Below are the code and all the weights of a small trained network. Each question names an input and a target symbol and asks about switching units off, where a switched-off unit gives its printed mean instead of its output.

import numpy as np


def w(rows, s, z=0):
    codes = np.array(rows[::2]) - 128.0
    scale = np.full(codes.shape[1], s)
    scale[-1] = z or s
    return codes * scale


def f(y):
    return y / 2 * (1 + np.tanh(0.7978845608 * (y + 0.044715 * y**3)))


def softmax(a):
    e = np.exp(a - a.max(-1, keepdims=True))
    return e / e.sum(-1, keepdims=True)


def log_softmax(a):
    a = a - a.max(-1, keepdims=True)
    return a - np.log(np.exp(a).sum(-1, keepdims=True))


def net(x, mask):
    ids = ['ΓΠΣΩαδεηξφ'.index(c) for c in x.split()]
    T = len(ids)
    res = E[ids] + P[:T]
    u = 0
    for l in range(2):
        r = res
        for j in range(2):
            rows = slice(4 * j, 4 * j + 4)
            q, k, v = (r @ M[l][rows].T for M in (Q, K, V))
            z = softmax(np.where(np.tri(T) > 0, q @ k.T / 4**0.5, -1e9)) @ v
            o = O[l][rows]
            res = res + np.where(mask[u + j], z, o[:, -1]) @ o[:, :-1]
        u += 2
        y = f(res @ A[l][:, :-1].T + A[l][:, -1])
        res = res + np.where(mask[u : u + 12], y, B[l][:, -1]) @ B[l][:, :-1]
        u += 12
    return log_softmax(res[-1] @ U[:, :-1].T + U[:, -1])


Q, K, V, O, A, B = {}, {}, {}, {}, {}, {}
E = w([
[64,177,213,103,136],'Γ',
[184,73,125,156,149],'Π',
[88,54,183,143,181],'Σ',
[209,146,239,147,169],'Ω',
[172,108,43,169,165],'α',
[118,102,180,96,134],'δ',
[184,238,177,152,138],'ε',
[30,209,111,89,172],'η',
[31,108,108,145,159],'ξ',
[7,178,142,143,162],'φ',
],0.016)
P = w([
[129,103,103,118,104],'0',
[161,126,167,135,251],'1',
[118,97,124,147,91],'2',
[167,106,129,56,124],'3',
[122,150,162,164,219],'4',
[97,101,122,169,79],'5',
[161,114,134,56,126],'6',
[97,177,156,187,201],'7',
[67,106,123,191,55],'8',
[171,124,143,50,122],'9',
[85,212,160,202,162],'10',
],0.015)
Q[0] = w([
[150,183,134,102,100],'L0H0',
[135,137,93,149,173],'L0H0',
[154,106,136,115,5],'L0H0',
[181,125,76,29,26],'L0H0',
[150,174,173,132,140],'L0H1',
[78,184,137,122,109],'L0H1',
[92,202,172,169,153],'L0H1',
[136,81,66,174,204],'L0H1',
],0.013)
K[0] = w([
[141,128,117,98,159],'L0H0',
[118,181,109,149,111],'L0H0',
[113,177,115,11,199],'L0H0',
[160,132,89,7,131],'L0H0',
[147,132,117,115,48],'L0H1',
[80,145,172,165,173],'L0H1',
[104,116,87,155,143],'L0H1',
[104,117,127,110,117],'L0H1',
],0.015)
V[0] = w([
[189,134,87,131,205],'L0H0',
[179,26,56,128,232],'L0H0',
[128,223,161,69,255],'L0H0',
[122,4,44,113,126],'L0H0',
[192,160,172,170,134],'L0H1',
[21,75,190,171,67],'L0H1',
[115,81,135,127,53],'L0H1',
[88,183,165,242,96],'L0H1',
],0.0068)
O[0] = w([
[144,183,93,126,96,69],'L0H0',
[191,155,167,116,93,116],'L0H0',
[114,195,110,129,1,151],'L0H0',
[123,113,72,133,100,121],'L0H0',
[148,95,139,104,88,81],'L0H1',
[93,87,145,126,127,255],'L0H1',
[120,167,86,145,176,31],'L0H1',
[186,146,106,125,132,230],'L0H1',
],0.007,0.0039)
A[0] = w([
[118,44,147,94,94,174],'L0N0',
[120,147,101,88,212,109],'L0N1',
[102,221,194,240,205,243],'L0N2',
[40,70,42,97,47,140],'L0N3',
[113,199,166,128,181,49],'L0N4',
[109,184,149,184,73,117],'L0N5',
[72,113,12,81,74,97],'L0N6',
[145,206,62,129,79,255],'L0N7',
[170,95,30,202,27,110],'L0N8',
[136,56,163,201,69,200],'L0N9',
[179,148,184,178,209,7],'L0N10',
[128,130,215,2,143,172],'L0N11',
],0.0099,0.0055)
B[0] = w([
[127,104,121,168,25,153],'L0N0',
[132,84,169,121,64,155],'L0N1',
[129,148,141,162,158,249],'L0N2',
[103,167,86,144,136,169],'L0N3',
[165,65,65,115,111,156],'L0N4',
[130,87,156,181,109,145],'L0N5',
[104,161,89,62,157,143],'L0N6',
[157,74,184,106,162,145],'L0N7',
[198,103,77,97,195,136],'L0N8',
[198,113,89,245,133,159],'L0N9',
[24,94,103,73,115,155],'L0N10',
[114,144,85,167,93,177],'L0N11',
],0.011,0.016)
Q[1] = w([
[145,155,221,42,104],'L1H0',
[93,157,169,72,68],'L1H0',
[141,147,81,91,82],'L1H0',
[107,185,99,138,187],'L1H0',
[134,3,129,87,162],'L1H1',
[124,122,57,188,210],'L1H1',
[102,107,114,182,128],'L1H1',
[120,125,254,58,41],'L1H1',
],0.0088)
K[1] = w([
[166,150,160,47,107],'L1H0',
[83,84,133,137,86],'L1H0',
[80,120,105,59,122],'L1H0',
[123,150,165,150,251],'L1H0',
[142,151,55,120,96],'L1H1',
[184,99,81,212,196],'L1H1',
[13,102,137,243,86],'L1H1',
[156,86,185,53,2],'L1H1',
],0.0095)
V[1] = w([
[130,100,133,114,107],'L1H0',
[141,195,105,187,126],'L1H0',
[85,118,71,161,162],'L1H0',
[137,136,22,147,97],'L1H0',
[63,113,202,118,120],'L1H1',
[154,2,102,148,167],'L1H1',
[136,117,157,90,207],'L1H1',
[76,51,80,50,93],'L1H1',
],0.0094)
O[1] = w([
[138,127,180,137,179,101],'L1H0',
[115,193,132,18,65,230],'L1H0',
[139,64,218,148,71,255],'L1H0',
[72,116,117,51,30,196],'L1H0',
[108,108,254,98,176,101],'L1H1',
[223,168,112,58,107,210],'L1H1',
[158,249,169,104,52,33],'L1H1',
[105,135,78,172,205,46],'L1H1',
],0.0059,0.0094)
A[1] = w([
[239,107,127,140,159,32],'L1N0',
[82,172,3,37,158,27],'L1N1',
[141,212,150,120,213,75],'L1N2',
[101,94,143,157,74,142],'L1N3',
[121,132,213,146,112,197],'L1N4',
[83,115,78,104,196,57],'L1N5',
[73,198,121,60,165,118],'L1N6',
[146,103,190,147,133,89],'L1N7',
[73,200,149,27,177,152],'L1N8',
[122,72,167,42,158,131],'L1N9',
[71,161,64,137,114,219],'L1N10',
[103,251,158,133,88,254],'L1N11',
],0.011,0.0049)
B[1] = w([
[75,102,181,125,193,170],'L1N0',
[65,118,144,122,76,179],'L1N1',
[91,86,72,200,102,147],'L1N2',
[115,170,142,135,168,248],'L1N3',
[159,155,98,77,159,218],'L1N4',
[162,117,180,136,3,156],'L1N5',
[160,88,85,59,132,147],'L1N6',
[111,120,170,57,99,172],'L1N7',
[139,130,71,87,149,156],'L1N8',
[192,86,106,135,140,154],'L1N9',
[154,155,118,110,188,212],'L1N10',
[145,144,146,188,112,200],'L1N11',
],0.011,0.012)
U = w([
[50,134,187,121,42,140],'Γ',
[145,94,89,84,56,80],'Π',
[234,44,104,126,94,130],'Σ',
[204,165,65,108,182,232],'Ω',
[172,157,102,189,17,169],'α',
[68,167,164,206,153,72],'δ',
[97,107,30,254,143,147],'ε',
[198,161,165,175,134,157],'η',
[83,21,162,235,53,140],'ξ',
[85,74,192,87,172,1],'φ',
],0.0098,0.0064)

Each question gives the input, a string of symbols that net reads in full, and the target symbol t.
The units are the heads (4 rows each of Q, K, V and O) and the neurons (one row each of A and B). Each row of codes is followed by its name. A weight is (code - 128) times the scale printed after its matrix; where a second scale follows, it is the last column's (O, A, B and U).
mask holds one flag per unit, layer by layer, with each layer's heads first. A switched-off unit (its flag False) gives its mean, the last column of its rows in O or B, instead of its output. The means were averaged over made-up inputs and are rounded, as every weight is.
A unit's drop is (log p(t) with every unit on - log p(t) with that unit switched off) / (log p(t) with every unit on - log p(t) with every unit switched off).
The circuit of an input: a set's keep is (log p(t) with only the set's units on - log p(t) with every unit switched off) / (log p(t) with every unit on - log p(t) with every unit switched off). Starting from the 12 units with the biggest drops (on a tie, the unit counted first), units are removed one at a time, each time the one whose removal leaves the highest keep (on an exact tie, the one counted first), for as long as the keep stays at least 0.8.
units of the circuit, in order: the units of the circuit, biggest drop first
most important unit: the unit with the biggest drop
k most important neurons: the k neurons with the biggest drops, biggest first
k most important neurons of layer l: the k neurons of layer l with the biggest drops, biggest first
input φ ξ α ξ ξ φ Γ, target δ: most important unit -> L0N11
input Γ ξ φ Γ φ, target φ: 3 most important neurons -> (L0N1, L0N9, L0N3)
input δ η η η, target Π: units of the circuit, in order -> (L1N6, L1N8, L1N1, L0N9)
input α Π η Ω, target α: units of the circuit, in order -> (L0N11, L0H0)
input φ φ Σ φ ξ η φ φ, target η: 2 most important neurons -> (L0N2, L1N4)
input φ Ω ξ, target ε: 2 most important neurons -> (L0N10, L0N9)
input Σ α η φ ξ, target η: 2 most important neurons of layer 1 -> (L1N4, L1N1)
input ε φ ξ ξ, target Γ: units of the circuit, in order -> (L0N3, L0N0, L0N9, L1H0)
input φ η ξ η η Ω δ α Ω ξ ξ, target Ω: 3 most important neurons -> (L0N9, L0N2, L1N8)
input η Ω Γ ξ α Π δ ξ Π φ Γ, target Π: 2 most important neurons of layer 0 -> (L0N9, L0N10)
input ξ η ξ Ω ξ, target ξ: 4 most important neurons -> (L0N9, L0N1, L0N3, L0N2)
input Ω α Ω φ, target Ω: units of the circuit, in order -> (L0N9, L1N8, L0H0, L1H0)
input Π Ω ξ Ω η η ξ δ Σ φ Γ, target Σ: 3 most important neurons of layer 0 -> (L0N9, L0N10, L0N4)
input Γ ξ Ω φ ξ φ Ω ξ, target φ: most important neuron of layer 0 -> (L0N1)
input Ω ξ ξ η, target Π: units of the circuit, in order -> (L1N6, L1N1, L1N8, L0N9)
input φ φ α, target Π: 3 most important neurons -> (L1N1, L0N8, L0N1)
input η Ω ε, target φ: 2 most important neurons -> (L0N7, L1N0)
input Σ ξ Ω ξ α Ω ξ Σ, target Ω: 3 most important neurons -> (L0N10, L0N9, L0N2)
input Ω ξ α ξ ε φ φ ξ Ω, target η: 3 most important neurons -> (L1N4, L0N9, L0N2)
input Ω φ ξ Σ Σ, target ξ: most important neuron of layer 0 -> (L0N10)
input Ω Ω α φ φ Ω φ Π ξ δ, target ε: 2 most important neurons of layer 0 -> (L0N2, L0N11)
input α ξ φ ξ η Σ ξ φ, target Σ: 2 most important neurons of layer 0 -> (L0N9, L0N1)
input ξ Ω Σ ξ Π ξ α ξ ξ Ω Γ, target ξ: 4 most important neurons of layer 0 -> (L0N9, L0N2, L0N0, L0N3)
input η ξ ξ ξ ξ, target ξ: 2 most important neurons of layer 0 -> (L0N9, L0N1)
input ε δ ξ, target ε: 2 most important neurons -> (L0N9, L1N10)
input ε ξ φ ξ φ Γ ξ ξ ξ φ φ, target ξ: 4 most important neurons -> (L0N9, L0N3, L0N2, L0N0)
input η ξ Π ξ Ω Ω Σ, target ξ: units of the circuit, in order -> (L0N0)
